Here is a tiny trained network, its code and every weight. The questions are about switching its units off for an input and a class, where a switched-off unit gives its printed mean instead of its output.

import numpy as np


def w(rows, s, z=0):
    codes = np.array(rows[::2]) - 128.0
    scale = np.full(codes.shape[1], s)
    scale[-1] = z or s
    return codes * scale


def f(y):
    return np.maximum(y, 0)


def log_softmax(a):
    a = a - a.max(-1, keepdims=True)
    return a - np.log(np.exp(a).sum(-1, keepdims=True))


def net(x, mask):
    res = np.array(x, float).reshape(1, 7) / 4 @ E
    y = f(res @ A[0][:, :-1].T + A[0][:, -1])
    res = res + np.where(mask, y, B[0][:, -1]) @ B[0][:, :-1]
    return log_softmax(res[-1] @ U[:, :-1].T + U[:, -1])


A, B = {}, {}
E = w([
[2,236,147,155],'x0',
[75,67,96,168],'x1',
[73,63,91,170],'x2',
[61,89,231,10],'x3',
[110,108,118,149],'x4',
[139,139,129,114],'x5',
[145,137,143,130],'x6',
],0.0063)
A[0] = w([
[69,185,190,184,82],'N0',
[171,192,170,123,215],'N1',
[106,191,120,120,79],'N2',
[73,165,134,150,56],'N3',
[24,82,35,152,129],'N4',
[162,155,130,101,239],'N5',
[189,59,128,119,64],'N6',
[33,225,137,167,41],'N7',
[70,157,136,160,68],'N8',
[129,162,254,156,209],'N9',
[183,167,166,46,227],'N10',
[183,34,98,117,108],'N11',
[98,95,212,78,140],'N12',
[189,215,169,100,253],'N13',
[59,140,117,150,109],'N14',
[206,212,30,213,143],'N15',
[64,56,113,150,219],'N16',
],0.0087,0.0028)
B[0] = w([
[140,129,132,41,183],'N0',
[88,171,141,155,190],'N1',
[171,126,158,139,156],'N2',
[206,170,225,30,161],'N3',
[158,185,129,151,204],'N4',
[97,154,165,196,180],'N5',
[165,214,228,70,179],'N6',
[238,83,209,51,205],'N7',
[183,168,91,56,164],'N8',
[97,111,108,130,188],'N9',
[95,98,84,197,210],'N10',
[204,217,171,110,198],'N11',
[58,129,8,47,192],'N12',
[83,174,104,178,216],'N13',
[170,179,156,131,171],'N14',
[69,2,69,28,254],'N15',
[121,138,132,252,195],'N16',
],0.0056,0.0077)
U = w([
[254,157,205,70,25],'0',
[107,125,93,140,252],'1',
[56,44,8,58,72],'2',
[116,157,104,185,194],'3',
[114,106,120,155,172],'4',
[106,164,95,175,81],'5',
[106,119,120,147,77],'6',
],0.0079,0.0033)

Each question gives the input, the list of numbers given to net, and the class t.
The units are the neurons (one row each of A and B). Each row of codes is followed by its name. A weight is (code - 128) times the scale printed after its matrix; where a second scale follows, it is the last column's (A, B and U).
mask holds one flag per neuron, in row order. A switched-off neuron (its flag False) gives its mean, the last column of its row in B, instead of its output. The means were averaged over made-up inputs and are rounded, as every weight is.
A unit's drop is (log p(t) with every unit on - log p(t) with that unit switched off) / (log p(t) with every unit on - log p(t) with every unit switched off).
The circuit of an input: a set's keep is (log p(t) with only the set's units on - log p(t) with every unit switched off) / (log p(t) with every unit on - log p(t) with every unit switched off). Starting from the 12 units with the biggest drops (on a tie, the unit counted first), units are removed one at a time, each time the one whose removal leaves the highest keep (on an exact tie, the one counted first), for as long as the keep stays at least 0.8.
circuit, biggest first: the units of the circuit, biggest drop first
unit that matters most: the unit with the biggest drop
top k neurons: the k neurons with the biggest drops, biggest first
drop of u: that unit's drop, to one decimal
input [-8,2,3,0,7,5,8], class 0: circuit, biggest first => (N11, N6)
input [7,-4,5,-8,-5,3,-2], class 2: unit that matters most => N15
input [2,4,4,-6,-1,2,4], class 2: top 2 neurons => (N15, N11)
input [7,3,-7,3,5,3,-5], class 0: top 2 neurons => (N7, N3)
input [8,8,2,-1,-5,-6,-8], class 0: top 2 neurons => (N7, N3)
input [7,4,2,-7,-4,4,5], class 0: circuit, biggest first => (N7, N3, N10)
input [-7,3,-6,-8,3,-1,4], class 2: top 2 neurons => (N15, N7)
input [8,2,-5,-6,6,-2,-1], class 0: circuit, biggest first => (N7, N3)
input [-5,-6,0,7,-7,4,-3], class 2: top 2 neurons => (N12, N10)
input [8,7,0,5,0,5,-6], class 0: drop of N7 => 0.3
input [-6,1,4,-4,4,4,3], class 0: drop of N13 => 0.2
input [6,0,-1,-5,-5,1,-6], class 0: drop of N11 => -0.1
